Below are the code and all the weights of a small trained network. Each question names an input and a class and asks about switching units off, where a switched-off unit gives its printed mean instead of its output.

import numpy as np


def w(rows, s, z=0):
    codes = np.array(rows[::2]) - 128.0
    scale = np.full(codes.shape[1], s)
    scale[-1] = z or s
    return codes * scale


def f(y):
    return np.maximum(y, 0)


def log_softmax(a):
    a = a - a.max(-1, keepdims=True)
    return a - np.log(np.exp(a).sum(-1, keepdims=True))


def net(x, mask):
    res = np.array(x, float).reshape(1, 2) / 4 @ E
    y = f(res @ A[0][:, :-1].T + A[0][:, -1])
    res = res + np.where(mask, y, B[0][:, -1]) @ B[0][:, :-1]
    return log_softmax(res[-1] @ U[:, :-1].T + U[:, -1])


A, B = {}, {}
E = w([
[10,132,114,84],'x0',
[97,203,201,108],'x1',
],0.013)
A[0] = w([
[65,92,175,98,44],'N1',
[194,125,127,159,109],'N2',
[75,145,107,124,3],'N3',
[192,134,152,150,39],'N4',
[64,130,117,139,12],'N5',
[132,104,49,43,74],'N6',
[192,113,158,200,119],'N7',
[140,80,51,135,13],'N8',
[106,191,228,87,36],'N9',
[120,148,170,93,31],'N10',
[113,126,107,68,16],'N11',
[136,115,72,116,17],'N12',
[131,188,168,85,223],'N13',
[131,106,188,84,32],'N14',
[112,184,247,80,56],'N15',
[131,60,77,206,199],'N16',
[137,160,167,35,4],'N17',
[189,170,120,108,36],'N18',
[118,201,145,125,32],'N19',
[93,117,109,97,71],'N20',
[116,168,171,137,39],'N21',
[130,170,163,128,37],'N22',
[188,133,179,192,34],'N23',
[193,163,170,126,32],'N24',
[117,162,175,116,4],'N25',
[159,107,116,152,3],'N26',
[55,104,106,66,250],'N27',
[112,151,175,145,3],'N28',
[89,126,157,72,195],'N29',
],0.013,0.0039)
B[0] = w([
[63,104,221,110,183],'N1',
[142,140,162,93,195],'N2',
[15,69,195,174,166],'N3',
[42,102,220,109,176],'N4',
[62,35,220,182,171],'N5',
[190,114,33,157,178],'N6',
[60,133,228,138,209],'N7',
[136,99,5,156,190],'N8',
[183,106,46,136,207],'N9',
[130,97,56,139,154],'N10',
[3,49,179,154,151],'N11',
[48,74,74,189,153],'N12',
[182,186,47,84,198],'N13',
[171,76,79,235,139],'N14',
[148,129,24,133,213],'N15',
[192,206,55,110,229],'N16',
[91,67,59,205,160],'N17',
[26,105,175,208,155],'N18',
[199,75,34,153,162],'N19',
[57,126,215,128,167],'N20',
[72,106,86,216,157],'N21',
[118,138,61,205,151],'N22',
[71,83,218,134,186],'N23',
[64,103,185,174,167],'N24',
[102,64,58,207,156],'N25',
[94,62,159,186,156],'N26',
[54,199,194,67,248],'N27',
[81,55,91,180,147],'N28',
[109,172,222,35,200],'N29',
],0.0064,0.012)
U = w([
[63,96,188,104,31],'0',
[143,67,2,120,2],'1',
[129,176,117,69,233],'2',
],0.009,0.0037)

Each question gives the input, the list of numbers given to net, and the class t.
The units are the neurons (one row each of A and B). Each row of codes is followed by its name. A weight is (code - 128) times the scale printed after its matrix; where a second scale follows, it is the last column's (A, B and U).
mask holds one flag per neuron, in row order. A switched-off neuron (its flag False) gives its mean, the last column of its row in B, instead of its output. The means were averaged over made-up inputs and are rounded, as every weight is.
A unit's drop is (log p(t) with every unit on - log p(t) with that unit switched off) / (log p(t) with every unit on - log p(t) with every unit switched off).
The circuit of an input: a set's keep is (log p(t) with only the set's units on - log p(t) with every unit switched off) / (log p(t) with every unit on - log p(t) with every unit switched off). Starting from the 12 units with the biggest drops (on a tie, the unit counted first), units are removed one at a time, each time the one whose removal leaves the highest keep (on an exact tie, the one counted first), for as long as the keep stays at least 0.8.
units of the circuit, in order: the units of the circuit, biggest drop first
top k neurons: the k neurons with the biggest drops, biggest first
drop of u: that unit's drop, to one decimal
input [-5,-3], class 0: units of the circuit, in order	N7, N4
input [-6,-5], class 0: units of the circuit, in order	N7
input [2,0], class 2: top 2 neurons	N7, N23
input [2,3], class 2: top 2 neurons	N8, N29
input [-4,-4], class 0: top 2 neurons	N7, N15
input [-6,7], class 1: top 2 neurons	N15, N9
input [-5,-5], class 0: top 2 neurons	N7, N4
input [-8,-7], class 0: drop of N7	0.4
input [-2,-2], class 2: drop of N9	0.2
input [-5,-4], class 0: drop of N15	0.1
